Here is a tiny trained network, its code and every weight. The questions are about switching its units off for an input and a class, where a switched-off unit gives its printed mean instead of its output.

import numpy as np


def w(rows, s, z=0):
    codes = np.array(rows[::2]) - 128.0
    scale = np.full(codes.shape[1], s)
    scale[-1] = z or s
    return codes * scale


def norm(h):
    return h / np.sqrt((h * h).mean(-1, keepdims=True) + 1e-5)


def f(y):
    return y / 2 * (1 + np.tanh(0.7978845608 * (y + 0.044715 * y**3)))


def log_softmax(a):
    a = a - a.max(-1, keepdims=True)
    return a - np.log(np.exp(a).sum(-1, keepdims=True))


def net(x, mask):
    res = np.array(x, float).reshape(1, 8) / 4 @ E
    u = 0
    for l in range(4):
        y = f(norm(res) @ A[l][:, :-1].T + A[l][:, -1])
        res = res + np.where(mask[u : u + 3], y, B[l][:, -1]) @ B[l][:, :-1]
        u += 3
    return log_softmax(norm(res)[-1] @ U[:, :-1].T + U[:, -1])


A, B = {}, {}
E = w([
[129,132,132,128,133,146,140,122,123,123],'x0',
[62,190,71,126,1,186,129,141,162,103],'x1',
[134,111,125,128,121,121,149,120,151,136],'x2',
[129,119,129,122,126,127,123,122,130,124],'x3',
[126,135,136,135,127,127,130,130,127,128],'x4',
[190,185,147,68,147,75,165,127,147,69],'x5',
[53,80,169,117,199,127,154,221,176,86],'x6',
[124,136,121,134,130,119,121,139,124,135],'x7',
],0.013)
A[0] = w([
[33,123,114,96,104,157,116,174,190,76,3],'L0N1',
[186,98,137,192,66,169,79,112,97,157,84],'L0N2',
[255,84,140,165,165,118,70,59,59,192,136],'L0N3',
],0.0066,0.006)
B[0] = w([
[139,150,128,157,101,136,142,236,116,196,167],'L0N1',
[5,129,90,133,136,100,149,133,209,132,166],'L0N2',
[89,168,154,129,94,122,195,184,90,248,253],'L0N3',
],0.013,0.0067)
A[1] = w([
[76,181,83,142,78,136,90,32,161,117,1],'L1N1',
[94,139,104,227,79,210,84,169,189,148,133],'L1N2',
[83,1,135,213,167,162,74,181,80,184,172],'L1N3',
],0.0085,0.0034)
B[1] = w([
[90,144,49,139,139,48,57,114,135,112,186],'L1N1',
[84,113,86,63,162,157,125,41,79,215,246],'L1N2',
[181,107,201,249,70,162,147,167,135,45,255],'L1N3',
],0.011,0.0079)
A[2] = w([
[134,229,29,113,3,142,65,63,147,76,113],'L2N1',
[30,154,134,72,36,229,115,212,225,79,22],'L2N2',
[158,207,92,69,113,135,176,140,121,150,3],'L2N3',
],0.0075,0.0029)
B[2] = w([
[219,39,177,225,171,210,125,166,231,11,255],'L2N1',
[163,169,210,69,64,49,130,157,3,247,205],'L2N2',
[207,163,193,169,99,68,84,155,156,86,169],'L2N3',
],0.011,0.0073)
A[3] = w([
[141,173,243,84,217,55,154,181,98,106,190],'L3N1',
[231,237,119,10,29,58,196,154,99,124,3],'L3N2',
[255,145,173,197,136,115,104,57,112,169,81],'L3N3',
],0.0073,0.0045)
B[3] = w([
[94,146,27,49,165,116,107,33,205,51,254],'L3N1',
[242,181,132,67,169,142,26,152,142,135,201],'L3N2',
[139,132,165,114,21,195,2,222,85,103,171],'L3N3',
],0.011,0.0089)
U = w([
[83,120,155,156,86,130,167,139,40,218,221],'0',
[185,85,182,222,124,152,120,146,163,28,170],'1',
[211,200,146,50,130,90,70,148,124,136,171],'2',
[101,118,84,78,216,78,144,70,167,50,43],'3',
[81,119,3,156,90,157,72,44,164,140,1],'4',
],0.016,0.0044)

Each question gives the input, the list of numbers given to net, and the class t.
The units are the neurons (one row each of A and B). Each row of codes is followed by its name. A weight is (code - 128) times the scale printed after its matrix; where a second scale follows, it is the last column's (A, B and U).
mask holds one flag per neuron, layer by layer. A switched-off neuron (its flag False) gives its mean, the last column of its row in B, instead of its output. The means were averaged over made-up inputs and are rounded, as every weight is.
A unit's drop is (log p(t) with every unit on - log p(t) with that unit switched off) / (log p(t) with every unit on - log p(t) with every unit switched off).
The circuit of an input: a set's keep is (log p(t) with only the set's units on - log p(t) with every unit switched off) / (log p(t) with every unit on - log p(t) with every unit switched off). Starting from all 12 units, units are removed one at a time, each time the one whose removal leaves the highest keep (on an exact tie, the one counted first), for as long as the keep stays at least 0.8.
units of the circuit, in order: the units of the circuit, biggest drop first
unit that matters most: the unit with the biggest drop
k most important neurons: the k neurons with the biggest drops, biggest first
top k neurons in layer l: the k neurons of layer l with the biggest drops, biggest first
drop of u: that unit's drop, to one decimal
input [6,0,-1,-1,-2,2,3,-1], class 3: top 2 neurons in layer 3 -> (L3N1 L3N3)
input [3,8,-8,2,5,1,6,-3], class 2: units of the circuit, in order -> (L2N2 L3N2)
input [-2,2,7,-6,6,-5,4,-3], class 0: unit that matters most -> L2N1
input [-8,1,6,-2,2,2,8,8], class 2: top 2 neurons in layer 1 -> (L1N1 L1N2)
input [6,-5,-1,7,3,2,4,1], class 3: 2 most important neurons -> (L3N1 L2N1)
input [-4,2,1,2,8,7,0,3], class 1: 2 most important neurons -> (L0N3 L2N1)
input [6,-8,4,-5,-6,4,2,3], class 3: 2 most important neurons -> (L3N1 L2N2)
input [-3,2,-3,-8,8,3,8,4], class 2: top 2 neurons in layer 2 -> (L2N2 L2N1)
input [-3,4,2,1,-8,2,5,5], class 2: units of the circuit, in order -> (L3N2 L2N2)
input [-2,2,3,4,8,-8,2,0], class 0: 4 most important neurons -> (L2N1 L3N1 L1N2 L1N3)
input [-6,-5,6,3,-4,-3,-1,8], class 0: 2 most important neurons -> (L0N3 L2N1)
input [7,5,2,1,8,2,1,5], class 2: 2 most important neurons -> (L0N1 L2N2)
input [8,5,3,6,-3,1,0,6], class 1: 4 most important neurons -> (L2N1 L0N3 L0N2 L3N1)
input [8,2,-7,8,0,2,7,5], class 2: units of the circuit, in order -> (L2N2)
input [-4,5,1,-5,-5,1,-6,-5], class 1: 2 most important neurons -> (L2N1 L3N1)
input [-6,0,-1,5,-8,0,-7,2], class 0: 3 most important neurons -> (L0N3 L3N1 L0N2)
input [8,0,8,6,7,5,3,-4], class 3: 2 most important neurons -> (L0N3 L3N1)
input [6,3,2,3,-1,4,0,7], class 1: 2 most important neurons -> (L2N1 L0N3)
input [-8,0,-3,5,-2,-3,-3,7], class 0: 2 most important neurons -> (L0N3 L3N1)
input [-5,2,1,-4,3,0,6,8], class 0: unit that matters most -> L0N1
input [0,-8,2,3,-5,6,6,-2], class 3: drop of L2N3 -> 0.0
input [5,4,-2,1,1,4,-6,6], class 1: drop of L2N1 -> 0.7
input [7,3,-1,0,-1,6,-3,3], class 1: drop of L2N1 -> 0.4
